B:
1: [ -93 -419  602  104  217 -202  -19  109 -689 -194  179 -260 -159  198
  669  110  158  184   75  173 -136  -20  -43 -121  -96 -228  177 -425
  523   76  507   79  387  -20  552  413 -449  -84   34  213  -94  -10
  -78  254 -229   -7]
2: [ 118 -497  346   12   40  -41  355 -295  129 -222  124  -63  -96 -217
  228  158  -62  422  142  130   87   23  341 -416  -59 -176  157 -281
  321  -89  100 -102  527    5  209   67   17 -226 -104  105  460 -235
  174  -30 -148 -424]
3: [ 168  189  -42 -254 -183   28 -103   -1  455  -91 -132  211  266    5
  -69   59  174  -67  268   57 -176  181  -56  115    3  -66  225  180
 -491  115 -259  169  145  200  -62 -289  -55   46 -113 -196  209 -257
 -329 -180 -129  122]
4: [-161   22  -46   23  -75   28  -95  -93  351  302  -32 -218   86  114
 -261 -173  290 -221  -95  -53  158   78 -101   18  225 -307  158  -49
 -326  187   -9  169  -54   96   80 -269  -36   29   18  -75  -55  -77
 -238 -155  164   44]
5: [ 272   26   -3  173  266    0 -132   18 -269  318 -320  -25  161  296
  106   60  124 -239 -186   38  199  -61 -224  242   20   -2 -172   90
  -35   77  -65   40  118   56 -202  280  -36  164   21  120 -170 -301
 -156  225  -40  -75]
6: [-203 -335  -29  119  135  -18 -104   78 -572 -117  192  -58  -20   -3
  441 -144  -22   31  -17  276  -45   41    8  -14  -59 -370 -114 -216
  171  114  267   85  -71 -136  263  245 -247 -150  -61   55 -259  -43
    5  -32  172   68]
7: [   2   85  125   43  -46   81 -190  -67  -26   29  -69  -13  -19  252
   51   41  390  174  183  126 -258  138   37  -45   45 -316    3  -92
  -87   64   42   48  243  293   92  -18 -192 -130  -70  168  205  -41
  104 -106  -15 -242]
8: [ 106  -69  177 -177  -60 -109  -95  126  -61 -141  -45  196  222  -95
   24   25  -36  -57  217  192  -56   98 -175  139 -143   -2  125   52
 -195  133 -135  144  273   72  -34  -20  -90  -47 -159  -91  -24 -404
 -376   -1  -61  106]
9: [  60   20   60  110   25   84 -136 -149   36  103  -54  -48  -10  226
   -3  -17  322  136   85   94 -108  128   78  -90  110 -349  -26  -82
  -83   72    9   32  188  251   47  -40  -60  -77  -33   96  201  -61
   62 -140   59 -237]
10: [ 115 -266 -136   -3   67  -34    7  136 -379 -238  -40  286   76 -219
  505  144 -329  124  137  325   40  -76  -92  267 -412  107 -321  -12
  -24  -62 -134  -65   37 -263  -61  444 -141 -159 -306   47 -245 -524
  113  149 -158    8]
11: [  44  -36  111  131  129   33    2 -174  200  369 -146 -304   64  261
 -123  -47  342 -184 -208 -110  214   32  -14 -107  274 -282  164  -84
  -44  116   81   95  124  150   69  -98  -17  137  134   51   76  -40
 -160  -11   67 -151]
12: [-107 -344  -68  213  191   66  -70   14 -648  -97  105   -3  -81  -25
  434  -74  -40  178  -33  335  -40   38  115  -93 -126 -416 -308 -250
  282   -1  190  -42  -16 -105  161  371 -188 -200 -117  191 -179 -117
  300  -43  224 -218]
13: [  -3 -170  242  153   79 -136  -13  -55  112  340  -82 -243  -17   99
 -135   10   81 -100 -131  -26  396 -116 -273  139   -4    9    3 -143
 -102  104  -45   21  196  -28   39  123   11    8  -83   52 -215 -410
 -195  187  -76  -58]
14: [ 112  -33 -175  -53   78    6    7    6  137  -97  -28  -55   99  224
  721  151  131 -125    9  -64  -68  -59   -7  225   22  -11  158   49
 -175   75  147  145 -176 -158  283  118 -298  199   66 -161  -31   13
 -196  115 -438  405]
15: [  51 -321  -81   77  104 -114   45   63 -167  -95   51   44   -2  -86
  566  110 -267   32    6  146  228 -180 -167  309 -277  149 -189  -67
  -68   18  -14  -20  -61 -348  117  409 -128  -41 -200  -55 -328 -434
  -57  240 -291  225]
16: [ 227  -50   -7   71   69  -31 -253    3 -268  -78    9  260  104  114
  140  -27  -23  126  206  274  -79  101 -113  174 -112 -124 -216   69
 -182  142 -154   43  172  131 -121  153   39  -98 -181  -58  -20 -354
 -172  -55   12   49]
17: [ 231 -230 -211   60   48  104   44 -169  158 -298  141  226    9 -155
  438   90 -148  367  192  267  -68  129  289 -127 -168 -301 -165  -60
 -123  -54 -174  -72  -53  -58  134  107   64  -65 -189 -181  151 -287
  177 -265  -45  -58]
18: [  64 -242  186  201  152 -145   17 -156  136  364   -5 -261    7  134
  -99  -73   29 -146 -197  -65  486 -114 -210   86  123  -24   35  -97
  -84  174    0   56  156  -49   26   68  124   65   -2  -56 -148 -338
 -340  157  -43   54]
19: [-306 -393   31  192  117  -80  -47   24 -338   71  237 -262 -105   -4
  313 -170  -12  -27 -137  156  196  -53  -89   15  -15 -331  -68 -305
  103  134  272   77 -143 -228  349  215 -197 -109  -53   20 -396  -99
  -44   25  134  125]
20: [  92 -282   73  167   41  -27   82 -313  -38   62   34  -12  -98  103
  117   18   36  276  101   76  140  -88   88  -13   41   12 -147  -76
   66   60   56  -76  413   46 -100  125   78 -301 -136  175  329 -201
  112  104 -146 -267]
21: [ -93 -303 -111   63  -58  -86   66 -273  222  127  178  -85   33  -16
  -39 -209  -55  -30   10   -5  311  -83  -32   89  182   -8   38   17
 -218  232   44  104  117 -104  -48 -150  144 -211  -80 -124  126 -159
 -294   -5  -28  165]
22: [  99 -182 -241 -130  -28   96  119  -41  157 -235   -7  212  200 -288
  243   34 -153   37   95  206  -21  128  184  -71 -120 -209    7   36
 -159  -28 -157   38  -49 -111   21  -40  -30  -34 -146 -148   78 -279
    5 -210   54  -25]
23: [ 168 -125 -263 -144   40  127   90  -15  -76 -269  -87  250  238 -144
  415   70  -71   -9   98  199 -161  115  208  -35  -75 -178    6  101
  -43  -21  -48   70    9  -64  -30   29 -128  -13  -67  -57  176 -137
   15 -133  -14  -24]
24: [  48 -475 -296  129   90 -118   19 -152  -90 -191  357  118   -8 -108
  574 -132 -388  124   71  179  262 -120  -10  229  -92   22 -201    6
 -171  183   26   43 -165 -371  104  211  106 -145 -173 -306 -151 -285
 -247   26 -169  472]
25: [ 182  -46  -43  -67  -61   63  143 -272  571  132 -126   14  177  -57
 -250    2  107  -36   19  -35  177   91  123 -122  161 -119  173   89
 -269   64 -205   54  229  131 -141 -297  176    5  -36 -104  361 -247
 -171 -165   14 -178]
26: [  65 -168  320  183   49 -123  -74  -63  -24  201  -55 -110  -92   95
  -73   78   73  149   40   99  236  -62 -206   96 -123  -22 -123 -180
  -43   43  -85  -61  344   71   22  219    6 -116 -181  141 -102 -469
  -20  158 -100 -218]
27: [ -23 -202   -4  162  211  -20 -284  240 -663 -201  152   66  -25   67
  624  -10  -42  104   57  383 -159   99  -93  104 -266 -411 -260 -219
   76   57  111   46 -205 -113  329  447 -293   15 -130  -26 -488 -213
   38  -48   95  164]
28: [ 410  450  221 -135   79  138 -219    4  311  262 -445   14  396  372
 -395   57  599 -322   -2  -44 -214  370  -16 -163  293 -430  388  172
 -266  129 -202  230  285  602 -110 -382  -33  413  207  -60  304  -69
 -426 -259  165 -205]
29: [ 271  133 -119  -44  -43   64  -77 -171  432   73 -137  106  168  191
   41   67  209   -9  127  -27  -32   84   15  112  104  -65   79  175
 -390  106 -190   91  114  176  -96 -162   48   79  -33 -143  271 -179
 -210  -96 -186   61]
30: [  79   76  108 -173 -230  -35  -40  -96  574  -23  -43   85  114  -14
 -168   68  174   79  270   18  -40  111  -56   56  -10  -42  213   46
 -446   99 -230   94  253  188   18 -271   -6  -66 -159 -132  239 -318
 -229 -134 -182   12]
31: [ 145  -63  -87 -140  -39   50  -39   68  -22 -393   24  253   95  -54
  590  183   -3  212  296  236 -317  113  115   56 -233 -146    4   -7
 -130  -33  -50   45   28  -22  193  134 -252  -37 -163  -88   95 -199
   53  -97 -245   88]
32: [ -76 -271  -49 -120  -91    1  204 -127  235 -150   77  -17   59 -172
  282   40  -27   62   97   51   41  -12  140  -57  -16  -73  166  -71
  -63   24   71   60  104 -141  161  -65 -133 -142  -90  -45  178 -133
  -28  -35 -164   14]
33: [ 146 -150 -473 -102   29  166   54 -120    2 -313   65  282  209  -97
  535  -37  -98   44  125  189 -179  122  291  -15   18 -239  -35  154
 -151   51  -11   96 -159 -111    4  -43  -56  -42  -57 -195  232   -1
  -17 -233  -15  158]
34: [  49 -252   -6  192  147  -25   63 -256  -90  329  -76 -154   44  148
  -84 -129   59 -114 -176  -20  357 -107  -40   37  213  -34  -78   -6
   52  160   89   32  261    4 -189   45  126 -124   10  131  119 -155
 -137  135   61 -161]
35: [   5 -482 -224  117   81  -18  207 -238 -362 -123   79  108  -48  -88
  520   16 -259  206   54  157  157 -218  133  133  -78  181 -290   -7
  196   15  170  -80  240 -275 -152  327  -23 -408 -188  195  210 -177
  203  236 -211 -116]
36: [  68  159  -58  -77   42  219  -46   38 -197  174 -444   80  269   52
 -212   37  324 -198  -60  142 -156  175   65 -111   65 -313  -27   60
   32  -46  -83   54  239  277 -271  -56 -171  -18  -10  321  166 -117
  176 -104  307 -551]
37: [-115  -89  132   65  -13   81   68 -203   54  281 -170 -217   11  119
 -241  -42  350  -14  -75   -9   72   33   83 -183  205 -253   77 -138
   88   35  118   24  351  200  -52 -116  -88 -181   11  311  276  -19
  142  -19  152 -486]
38: [   3   23  113 -106 -150  -51  114 -124  731  271 -161 -187  117   -7
 -270   77  198 -172  -28 -172  284  -37 -146   81   91   46  297   -3
 -389   75 -171   96  168   41   26 -251   -8   75  -52  -86   82 -329
 -270   25 -190  -12]
39: [  61  -32    8  -86 -131   24  146 -238  644  253 -164  -80  162  -72
 -393  -15  141 -120  -22 -101  275   25    3  -47  163  -39  203   62
 -323   78 -206   65  238  106 -159 -322  140  -30  -59  -49  265 -295
 -193  -87    0 -176]
40: [ 118  196   73   81   -3  139  -27 -381  674  517 -221 -299  130  381
 -542 -118  603 -185 -146 -236  140  165  106 -236  533 -391  311   43
 -274  175  -38  149  233  440  -75 -499  151  149  201   -2  466  100
 -229 -230  150 -285]
41: [ 313  343  122   22   40  125 -209 -137  626  366 -265 -115  233  335
 -450  -15  533 -183  -52  -88    2  302  -10 -160  305 -482  274   71
 -421  136 -264  160   92  490    4 -393  110  371  138 -185  195 -133
 -339 -332  169 -132]
42: [  21 -230 -204   20  -24   33   59 -125  257 -152  158   45    3 -111
  389   18  -91  156   92  121   59   21  124   14  -80 -187  -31  -62
 -213   29  -48   21 -138 -172  204   35  -37  -47 -137 -197    8 -204
   10 -140 -125  147]
43: [-149 -283 -105  261  174   40 -139   46 -488  -23  143  -91 -128   60
  491  -57   -5  142  -57  275   11  -10    5   32 -141 -388 -321 -263
  128   20  164  -32 -188 -165  269  396 -219 -116 -124  106 -355 -132
  249  -18  127  -40]
44: [ 147 -162  -91  163  128    5  -86 -160 -127  153  -21   46   86  114
   15 -112    1  -15  -35  126  185    5  -39   85   79 -136 -173   43
  -96  148  -59   36  124   43 -166   75  133  -77  -70  -10   28 -246
 -144  -12   94  -41]
45: [ -24  -34  229   49  -27   22  -72  -84  147  146  -57 -139   14   89
 -175   -8  294   61   43   73    9  126   -2 -140   70 -333  105 -166
  -81   67  -16   51  241  221  116  -96  -75  -49  -47   84   98 -177
  -21 -127  103 -257]
46: [  98 -111   14    4   15  -53  -68  -19  -50   26  -50  104  114   -3
   53   -8  -27   -9   88  146   93    9 -128  154  -72  -17  -66   30
 -166  110 -107   58  172   11  -94   68    2  -81 -147  -24  -33 -353
 -182   33  -40   18]
47: [ 272  -99 -133    4  170    2 -112    4 -280   47 -111  224  316   12
    3 -130 -109 -218  -30  204  116  109  -94  107   29 -122  -88  182
 -122  178 -149  134  100   50 -268   29  126   64  -34 -122  -48 -321
 -385  -58  203   79]
48: [  14   74  -73  -15   11   93 -111  -80  101  184 -124  -60  188  186
 -108 -115  313 -201  -44   11  -29  139   -1  -32  227 -320  129   51
 -189  164   23  169   55  193  -29 -210  -69   56   69   -8  116    5
 -205 -153  158  -39]
49: [ -93 -203   35  -42  132    2 -179  298 -872 -293   29  164  135  -56
  488  -47  -25  -25  107  412 -302  148  -41   26 -215 -346 -117 -136
  234   63  195  121   42  -43  159  317 -391 -120 -104  132 -276 -124
   -6  -27  200    1]
50: [  62 -289 -446 -114  -17    6  -59    5 -535 -470  177  484  182 -141
  686  -89 -342  123  311  360 -220   -5   77  297 -178   79 -266  207
  -92  137   50   96   11 -228 -160  201 -106 -345 -239  -85   97 -147
  -96    0 -117  312]
51: [-177   39  -76  -19  -35  -24  -35  124  -10  456 -356 -145  193   19
 -290  -46  122 -470 -229  -47  348 -150 -407  368   -4  141  -56   58
 -243   85  -93   97   38  -86 -254   53 -155  -25  -99  206 -356 -378
 -148  253   69  -91]
52: [  98 -253 -110  -73   60   47  248 -144  197  -94  -36  -23  131 -122
  350   82  -44  -44  -42   16  108   -3  182  -95   29 -100  151  -17
    4   -9   49   52   48 -149  108   -1  -78   34    0  -71  171 -127
  -46  -12 -134  -16]
53: [-168 -154 -207 -224 -291   90   18  -31   82 -455  161  296   39 -285
  324   26  -37  335  427  299 -356  134  220  -21 -205 -182  -26  -42
 -206  -17  -41   36   87  -36  108  -86 -221 -400 -302   -4  253 -145
  223 -247  -70  -57]
54: [  35  279   55  -86  -35   59 -314  230    7   85 -234   50  186  166
  -30   56  338 -170   87  138 -217  192 -216  150  -85 -302   53    4
 -322   73 -151  150  -26  222   76  -18 -274  154  -70   -5 -221 -239
 -143 -116   75    5]
55: [ -69 -323  156  159  -40 -125  -18 -253   29  100  199  -74 -100   33
  -96 -148   -1  211  119   97  228  -48  -44   10   73  -72  -67 -129
  -73  188   38   13  334   39   -7  -13  134 -325 -159   26  145 -261
 -134   12   -5  -68]
56: [  30 -181  -58  115   70  -42  -71 -137 -138  188   -6   -4  100   97
  -66 -170    5  -99  -37   85  222  -32 -113  129  116  -53 -103   51
 -107  208    1   84  167   17 -176   15   95 -140  -66   12    9 -218
 -238   43   95   15]
57: [ 318 -175  242  241  274  -76  -23 -121 -138  230 -132  -84   12  211
   80   86   52   34 -103   68  277  -40  -98   22    0  -78 -113  -75
   86   53  -55  -39  297   93  -45  269   97   92  -25   68  -24 -380
 -126  159  -72 -175]
58: [   1  344   89  -28  -58  148  -19 -220  722  645 -424 -395  211  379
 -636  -53  718 -438 -245 -329  145  116  -54 -116  510 -298  415   66
 -332  145  -37  194  187  414  -97 -523  -33  231  232  102  304   84
 -236 -119  124 -296]
59: [  40 -405 -318   46   73   -6  130 -126 -327 -168   73  212   76 -173
  454  -43 -331   83   51  220  152 -129   71  168 -121  102 -282   64
   38   53   36  -21   70 -286 -164  264   17 -288 -204   39   41 -260
   54  114  -74   29]
60: [-124  132 -328  141  -14   93 -206  -64 -301  305 -254  -32   -8  448
  251    0  315 -116  -14  -25  -44 -216 -212  498   87  163 -334  132
 -168  106  148   36   58   14 -251  229 -274 -251  -90  374    0   24
  188  308 -221  -63]
61: [ -37 -320  -98  -87  -47 -139  -17  118 -249 -293  158  227   79 -223
  471   11 -329   70  209  266   42  -82 -154  304 -309  135 -125   -7
 -149   97  -30   65   20 -294   60  251 -149 -209 -283 -113 -233 -423
 -177  114 -202  311]
62: [-121 -367  -89 -113 -139  -91   18  104 -289 -368  159  311   40 -411
  317   10 -382  222  299  384  -11  -34  -73  197 -408   73 -231  -68
  -98   18 -110  -17  127 -256  -16  236 -120 -401 -408   11 -159 -512
   58   27  -53   42]
63: [  29   -9  359   69  -23 -125 -212  143 -156   81 -114   -2  -64  114
   28  161  135  152  173  180    3  -22 -320  232 -284    6 -135 -172
 -118   22 -126  -31  314  112   69  288 -191 -114 -252  179 -233 -512
    9  173 -169 -152]
64: [ 203   72  239  102   76   87  123 -450  867  619 -222 -426  154  278
 -730 -115  543 -253 -279 -300  380  174  131 -411  590 -434  459  -23
 -195  164  -91  127  309  428  -41 -568  299  276  270  -85  470  -16
 -356 -250  228 -359]
65: [ 358  -81  -87  -14  147  123   50  -10  -94 -265 -156  235  110  -12
  578  276  -21  209  134  224 -193   97  202  -47 -217 -171 -110    2
   45 -136 -107  -57   94    6   64  278 -148   74 -107   17  149 -264
  212  -49 -185 -177]
66: [-349 -392  195  235   21  -85  -97  144 -221   36  229 -205 -223 -269
   79  -63 -123  220  -39  336  242    4 -154  -43 -349 -419 -269 -497
   23  -28  -18  -92 -133 -216  396  348 -159 -188 -307   71 -633 -505
  250  -83  262 -164]
67: [-212 -391  -13  170  154  -60 -103   72 -450  -88  274 -141  -76  -10
  483 -145  -65   37  -58  247   67   13  -25   -1  -75 -385 -109 -278
  121  127  255   76 -184 -217  378  266 -215  -81  -66  -44 -384  -87
  -40  -40  138  188]
68: [ -17  391  117 -194 -168  121 -120  -49  604  391 -363 -175  291  235
 -605  -54  633 -377  -34 -163  -75  238  -94  -79  344 -320  439   96
 -423  153 -127  247  204  449  -73 -551 -113  173  122   22  248   -6
 -322 -221  159 -192]
69: [  75  -83    1   16   20  -27  -16  -37  -22  128 -154   41  118   19
    1   29   24  -78    8   83  146  -34 -132  166  -48   32  -69   33
 -135   69  -93   38  195    3 -147   85  -30  -75 -123   72  -22 -336
 -108   99  -50  -91]
70: [-113 -213  -35  162    8  -56    2 -212   -6  314   -8 -155  -12  118
 -115 -151   70  -73  -86  -18  323 -144 -133  153  150   23 -106  -25
  -99  174   71   43  193  -34 -139   16   57 -225  -83  126   26 -183
 -111  137   11  -72]
71: [-206 -511  -37  248  162    4   21 -152 -486  -64  307 -146 -137  -22
  389 -204  -62  184  -64  242   99    0  170 -177   54 -420 -167 -288
  290  115  324   10   16 -154  248  215  -78 -266  -53   88  -62   16
  131  -72  215  -88]
72: [-138 -340  149  157  164  -69 -117  137 -510 -137  196 -104  -94   -3
  487  -25  -23  126   12  292  -20   38  -50  -23 -184 -368 -116 -326
  185   52  205   32  -54 -137  393  358 -273  -67 -103   45 -367 -185
   47    4   68   49]

[ 398   45 -118 -252  118  -27 -112   79  446 -193   39   85 -194  320
  -68 -166 -130    1   20    0   28   38 -226  -76 -238  -88 -173   39
  130  -94  219 -182  155   14   96  -87] => 35
[ 116 -283 -104  251  -99   -1 -109 -305   70 -364 -103    3  154  -80
  -34  337   -4  183 -326  106 -175 -393  329   75  157   26  203  343
   52   96 -152  161   78 -322 -323  282] => 21
[-375 -310  -73  -38   96  123   41  -46 -225 -223  177  -49  252  -75
  173  -66   15  254 -232  -34  152   -8 -201   -3  254  397  223  349
   45   30 -383  152   44  -83 -204  -84] => 26
[ 128  -68  229  142  -55 -164   82 -282  -77  -90  161  -76  341 -403
    1  174   16 -168  -34   59   19  103  202  311  117   77  343 -103
   92  186 -192   93 -150 -107  -52  223] => 47
[-143   42   95   52  256  -32  -63 -244  -19 -182  268   14  250 -339
  -40  181  -53 -411 -172 -137   42 -106  239  422   58  243  273  108
   89  109  -60  -23 -152 -221  -17  244] => 33
[ 287  -86  133  122 -164 -172   10  144  363 -134   38   34   68   49
  -63   25  -72  214  -56  400 -274  244  -85 -115 -358 -386   -1  -94
  139  -56   31   33  197   91  -77  154] => 46
[  45  -91  129  -47    1 -147 -119  257  349 -328  245   54  110    5
  -11 -189  -59  -90  109  114 -155  259 -115   49 -237 -162  -94 -168
  322   33  -59  170  174   81  111  183] => 36
[-154 -140   -7  113   30   60   37  -96   27 -367  108   10  180 -134
   81   47   -7 -103  -77   19 -171 -234  117  152  109  215   69   65
  228   23 -204  272   97  -67 -110  320] => 12
[  95 -202 -134   44  113   40   -4 -380 -240   40  105  -76  185 -351
  138  318  -26   96 -208  -56   10  -87  233  129  145  222  354  186
  -56   97 -167   22 -122 -238 -284   59] => 19
[ 298  -24    1   56   79  -24   24 -328  -44  110  110  -26  111 -283
  -11  303  -43  -53 -137   53   24    1  176  196   -1   24  265  105
  -29   40   71 -130 -144 -199 -150   46] => 24
[ 573  -45   70 -245 -161 -207  111   22  196   85  -58  -73  -39   77
   84 -207  -52  259  160  210   66  454 -341 -191 -242 -226   22 -287
   59  -27   16 -122   69  225   61 -152] => 57
[ -88 -129  -32   80   32  -24 -106  -72  123 -420   45   31  129 -208
   93   81  -34 -210  -45   13 -319 -245  264  182  -60   49   13  -68
  294   34 -122  320  131  -87  -82  496] => 59
[ 395    0  -19  -77 -132 -125  153 -130  109  -36 -188  -64  -39 -114
  171    1  -55   54  100  211 -274   40   -4  -77 -263 -142   12 -355
  126  -90    6   82  117  200  -68  280] => 52
[ 408  -46 -108 -283   94  -66   36 -277  -99  176   16  -93    0 -171
  156   20  -59   74   19  -74  174  199  -88   15  -41   95  207  -81
  -52   28    8 -180 -115  -17  -56 -143] => 11
[ -27 -190    0  116  -38  -11  -31 -270  -48 -299  -29  -26  205 -165
   14  162   18   12 -231   38   -6 -247  172  183  187  149  221  240
   76   80 -177  129   -1 -219 -188  228] => 56
[  59 -209   21  139  -59 -129 -158  -86  156 -384   70    8  201 -252
   52  146  -35  -84  -47   73 -319  -98  313  150  -78  -91   94  -95
  262  129 -170  305  104 -128 -117  456] => 44
[ 796  -53  -20 -207 -240  -87  233 -244  -24  349 -224 -113 -123   45
   68    4    3  440   59  284  232  315 -329 -209  -53 -197  115  -46
 -105 -103  152 -279  -44   93  -97 -336] => 18
[-176 -312  -33  160   72    0  -96  -20   66 -344  264   -4  290  -51
   33  106  -46  223 -258   11  -98  -20   69   10   97  184  232  266
   69  143 -352  179   89 -171 -223   78] => 45
[ 621  -74    4  -90 -110   25  142    9  208  186  108    6  -99  245
  -89  -44  -23  391   49  245  224  317 -402 -189  -12 -148  -20  160
   11  -95  170 -235   49   13  -36 -443] => 39
[ -60 -251  220  212 -155   -4   38 -100  -24 -247  171   -9  331  -17
 -175   62   92  192 -242  189  299   38 -126  173  382  107  244  485
   72  105 -201   49  -33 -253 -116 -120] => 22
[-213  125   62  200  314  263  176  200  343 -117  490  167   57  358
 -249   37 -123   32 -322  148   58  -48 -334   38  -51  238    9  541
   -8 -210  116 -242  114  -63  -58 -255] => 53
[ 489  -21  144   79 -288  -49  147   57  312   36 -149   41  -88  268
 -193    5    8  370 -104  541   40  175 -342 -156 -179 -409  -71  207
   42 -213  265 -198  156   41  -78 -149] => 42
[ 219  -37 -111 -134   46   81  134 -342 -106  -49 -105  -55   -3  -18
   82   41  -11   35 -110  -55  194 -201  -72   74  189  278  154  174
  -25  -41  -16  -96  -58  -89 -110  -54] => 40
[ 275  365  252  106   30  -59  203   35  484  -44   -4  120  -72  262
 -315   22 -113 -168 -190  378  -34    7 -220  114 -380 -239  -34   96
   -4 -262  409 -385   85   97   95   57] => 50
[-724 -277   39  -40  220  102  -24  121 -236 -204  344  -24  362  -68
   88 -126   -8  257 -421   20  267  193 -354   41  142  392  318  541
  -41    1 -390    7   17 -100 -183 -194] => 63
[-837 -340 -145 -231  275 -198 -889  226  198 -859  -41  137  180 -223
    5  -87  -75 -286 -514 -106 -177 -194  263  299 -391 -206    3  448
  315   60  -68  207  212 -412  -74  637] => 60
[ 453   52 -169 -263  194  101   89   28  279   63  197   46 -192  312
   20 -136 -138  138   80  -54  131  141 -351 -160 -109  125  -89   44
   26 -107  151 -242   82   79   44 -357] => 37
[-152 -217   62  129   11  -32   47 -209 -146 -150   96  -64  318 -173
   38  148    2  203 -332   86   83   -5   14   94  161  210  383  305
  -71   88 -296   16  -47 -158 -240   26] => 72
[ 600   78  139    9  -89 -223  135   79  297  220  139  -25   -8 -185
   66   66 -116   51  217  347 -363  498  -34  -90 -543 -440   12 -539
  133  -60  142  -34   79  257   11  158] => 41
[ 358   36  188 -374 -227 -227   88  -30   -1  127 -297  -85  -45  -27
   34 -298   43  110   53  318  326  433 -473   -7 -220 -307   35 -110
   45 -157  184 -244   -9  183  121 -114] => 5
[-271 -159    9   70  106   -7   -3 -171 -164 -159  104  -46  270 -278
  106  147  -27   34 -299   46  -40  -50   87  150   16  194  315  195
    0   34 -232   64  -27 -121 -222  186] => 68
[ 307 -286  -81  -97 -159 -258 -311  -17  217 -265 -184  -21   32 -114
   82   46  -53  225  -87  189 -243  125  122  -96 -322 -401   42  -75
  164   59  -33  121  166  -86 -146  284] => 58
[ 387   84  239  227 -132 -196  250  157  420   74  120    7   92   89
  -78   80 -132  286  -70  514 -362  410 -169 -200 -525 -391  103 -255
  -12 -113   31 -127  170  281  -85   75] => 8
[-362  -51 -250 -136  369  253   91 -175 -109 -339  171    3   69  -28
  233  -58  -79 -196 -126 -321  -22 -426    3  129  198  682   85  159
  115  -34 -250  153   57  -37 -102  155] => 20
[ -15 -170 -274   48  297  128  164 -107   97 -349  384  -43  162  -11
  338   27 -175   56   67 -343 -404 -213  171 -119   93  629  143 -264
  122  171 -533  357  155  120 -170  192] => 2
